Below is a small trained network, with its code and all its weights. Each question gives an input and a target symbol and asks what happens when units are switched off, that is, made to give their printed mean instead of their output.

import numpy as np


def w(rows, s, z=0):
    codes = np.array(rows[::2]) - 128.0
    scale = np.full(codes.shape[1], s)
    scale[-1] = z or s
    return codes * scale


def norm(h):
    return h / np.sqrt((h * h).mean(-1, keepdims=True) + 1e-5)


def f(y):
    return y / 2 * (1 + np.tanh(0.7978845608 * (y + 0.044715 * y**3)))


def softmax(a):
    e = np.exp(a - a.max(-1, keepdims=True))
    return e / e.sum(-1, keepdims=True)


def log_softmax(a):
    a = a - a.max(-1, keepdims=True)
    return a - np.log(np.exp(a).sum(-1, keepdims=True))


def net(x, mask):
    ids = ['ΓΔΞΨαβθλμπστω'.index(c) for c in x.split()]
    T = len(ids)
    res = E[ids] + P[:T]
    u = 0
    for l in range(3):
        q, k, v = (norm(res) @ M[l].T for M in (Q, K, V))
        z = softmax(np.where(np.tri(T) > 0, q @ k.T / 3**0.5, -1e9)) @ v
        res = res + np.where(mask[u], z, O[l][:, -1]) @ O[l][:, :-1]
        u += 1
        y = f(norm(res) @ A[l][:, :-1].T + A[l][:, -1])
        res = res + np.where(mask[u : u + 4], y, B[l][:, -1]) @ B[l][:, :-1]
        u += 4
    return log_softmax(norm(res)[-1] @ U[:, :-1].T + U[:, -1])


Q, K, V, O, A, B = {}, {}, {}, {}, {}, {}
E = w([
[60,168,106,71],'Γ',
[195,122,192,110],'Δ',
[177,116,56,109],'Ξ',
[110,135,223,95],'Ψ',
[249,134,60,154],'α',
[80,164,220,143],'β',
[200,92,156,80],'θ',
[64,172,215,81],'λ',
[252,213,76,68],'μ',
[142,112,121,185],'π',
[111,128,180,244],'σ',
[185,106,199,79],'τ',
[146,104,132,192],'ω',
],0.018)
P = w([
[141,174,128,69],'0',
[161,156,152,67],'1',
[130,252,68,203],'2',
[146,87,175,136],'3',
[153,134,141,90],'4',
[138,252,61,224],'5',
[96,39,176,191],'6',
[140,126,143,104],'7',
[143,254,75,221],'8',
],0.012)
Q[0] = w([
[213,254,71,145],'L0H1',
[103,152,70,193],'L0H1',
[192,44,240,173],'L0H1',
],0.0072)
K[0] = w([
[203,254,86,53],'L0H1',
[65,129,129,88],'L0H1',
[145,185,171,194],'L0H1',
],0.0083)
V[0] = w([
[71,115,25,1],'L0H1',
[33,62,91,70],'L0H1',
[139,188,191,154],'L0H1',
],0.0086)
O[0] = w([
[245,253,140,43,15],'L0H1',
[139,201,186,15,2],'L0H1',
[34,116,151,189,210],'L0H1',
],0.0056,0.009)
A[0] = w([
[125,196,128,132,135],'L0N1',
[92,112,144,61,78],'L0N2',
[99,44,102,2,94],'L0N3',
[125,94,119,100,4],'L0N4',
],0.022,0.0037)
B[0] = w([
[168,75,76,176,251],'L0N1',
[120,191,133,18,202],'L0N2',
[253,127,50,71,247],'L0N3',
[195,143,180,128,84],'L0N4',
],0.017,0.0016)
Q[1] = w([
[63,38,69,99],'L1H1',
[151,247,121,207],'L1H1',
[101,217,93,159],'L1H1',
],0.012)
K[1] = w([
[2,30,126,53],'L1H1',
[172,235,202,88],'L1H1',
[73,216,165,74],'L1H1',
],0.0083)
V[1] = w([
[151,114,175,83],'L1H1',
[54,132,88,144],'L1H1',
[147,254,175,179],'L1H1',
],0.009)
O[1] = w([
[143,88,149,230,119],'L1H1',
[180,209,90,27,104],'L1H1',
[89,3,46,198,5],'L1H1',
],0.0072,0.0014)
A[1] = w([
[96,163,157,204,98],'L1N1',
[52,130,58,98,1],'L1N2',
[145,254,133,202,232],'L1N3',
[186,2,154,71,199],'L1N4',
],0.014,0.0026)
B[1] = w([
[154,169,35,182,254],'L1N1',
[220,187,120,198,121],'L1N2',
[129,136,107,2,198],'L1N3',
[187,166,243,29,223],'L1N4',
],0.017,0.0078)
Q[2] = w([
[140,119,186,237],'L2H1',
[139,250,68,140],'L2H1',
[20,101,195,95],'L2H1',
],0.022)
K[2] = w([
[105,80,121,209],'L2H1',
[153,252,118,202],'L2H1',
[44,124,136,78],'L2H1',
],0.024)
V[2] = w([
[77,194,247,82],'L2H1',
[197,35,120,46],'L2H1',
[21,145,73,20],'L2H1',
],0.011)
O[2] = w([
[25,199,114,178,126],'L2H1',
[119,5,78,156,112],'L2H1',
[119,174,40,90,2],'L2H1',
],0.016,0.006)
A[2] = w([
[153,247,169,21,175],'L2N1',
[19,168,187,92,122],'L2N2',
[112,116,68,229,3],'L2N3',
[186,175,172,82,7],'L2N4',
],0.016,0.0039)
B[2] = w([
[32,118,166,119,255],'L2N1',
[129,27,161,72,199],'L2N2',
[89,103,45,228,166],'L2N3',
[227,225,136,249,178],'L2N4',
],0.018,0.009)
U = w([
[123,179,81,51,168],'Γ',
[107,68,178,168,155],'Δ',
[159,129,88,117,84],'Ξ',
[83,114,93,90,181],'Ψ',
[142,58,92,130,33],'α',
[75,254,117,157,91],'β',
[161,146,112,113,56],'θ',
[72,164,84,97,254],'λ',
[127,72,90,118,101],'μ',
[181,159,75,152,143],'π',
[80,119,82,239,157],'σ',
[165,228,160,84,47],'τ',
[173,150,94,160,78],'ω',
],0.018,0.006)

Each question gives the input, a string of symbols that net reads in full, and the target symbol t.
The units are the heads (3 rows each of Q, K, V and O) and the neurons (one row each of A and B). Each row of codes is followed by its name. A weight is (code - 128) times the scale printed after its matrix; where a second scale follows, it is the last column's (O, A, B and U).
mask holds one flag per unit, layer by layer, with each layer's heads first. A switched-off unit (its flag False) gives its mean, the last column of its rows in O or B, instead of its output. The means were averaged over made-up inputs and are rounded, as every weight is.
A unit's drop is (log p(t) with every unit on - log p(t) with that unit switched off) / (log p(t) with every unit on - log p(t) with every unit switched off).
The circuit of an input: a set's keep is (log p(t) with only the set's units on - log p(t) with every unit switched off) / (log p(t) with every unit on - log p(t) with every unit switched off). Starting from the 12 units with the biggest drops (on a tie, the unit counted first), units are removed one at a time, each time the one whose removal leaves the highest keep (on an exact tie, the one counted first), for as long as the keep stays at least 0.8.
circuit, biggest first: the units of the circuit, biggest drop first
k most important neurons: the k neurons with the biggest drops, biggest first
top k neurons in layer l: the k neurons of layer l with the biggest drops, biggest first
input σ τ π, target Γ: top 2 neurons in layer 1 : [L1N3 L1N1]
input σ Δ Ψ Δ Δ τ, target Γ: circuit, biggest first : [L1N3]
input π Δ Δ τ Δ θ, target τ: 3 most important neurons : [L1N1 L1N2 L0N1]
input Δ τ μ, target σ: 3 most important neurons : [L0N1 L0N3 L1N3]
input Δ Δ Δ, target σ: top 2 neurons in layer 0 : [L0N3 L0N2]
input Γ Ψ Δ β θ Ψ β Δ, target β: circuit, biggest first : [L1N3 L2H1 L0N3]
input Δ λ τ τ Δ τ, target σ: 3 most important neurons : [L0N3 L0N1 L1N3]
input σ Δ τ β τ μ τ Δ Δ, target Γ: 3 most important neurons : [L0N1 L1N3 L1N1]
input τ α β, target π: top 3 neurons in layer 1 : [L1N1 L1N3 L1N4]
input Δ α θ, target σ: 3 most important neurons : [L1N4 L1N3 L1N1]
input Δ λ β, target σ: 2 most important neurons : [L0N3 L1N4]
input Δ Δ Δ τ Ψ π λ Δ λ, target σ: 4 most important neurons : [L1N4 L0N3 L0N1 L1N3]
input Δ Δ β β Ξ Δ β τ Γ, target σ: 4 most important neurons : [L0N1 L1N3 L1N4 L0N3]
input Δ α λ τ Ψ λ, target σ: circuit, biggest first : [L0N1]
input τ τ σ, target π: 3 most important neurons : [L0N1 L1N3 L1N4]
input Δ π β, target σ: 3 most important neurons : [L0N3 L0N1 L1N4]
input β Δ σ, target β: 4 most important neurons : [L1N3 L1N2 L0N3 L1N4]
input Δ Γ Ψ, target σ: top 2 neurons in layer 1 : [L1N1 L1N3]
input π τ λ Δ β λ, target τ: top 3 neurons in layer 1 : [L1N2 L1N3 L1N4]
input Δ Δ τ, target σ: circuit, biggest first : [L1N4]
input τ π λ θ θ Δ Δ β λ, target π: circuit, biggest first : [L2H1 L1N1 L1N4]
input Ψ Δ Δ β Δ τ π Δ, target τ: top 2 neurons in layer 1 : [L1N3 L1N4]
input π β σ Δ Δ μ Ψ Δ Ψ, target τ: 3 most important neurons : [L1N1 L1N2 L1N3]
input β Ψ θ, target β: 2 most important neurons : [L1N2 L0N1]
input λ τ Δ Δ Δ β β Ψ, target Ψ: circuit, biggest first : [L2H1 L2N2]
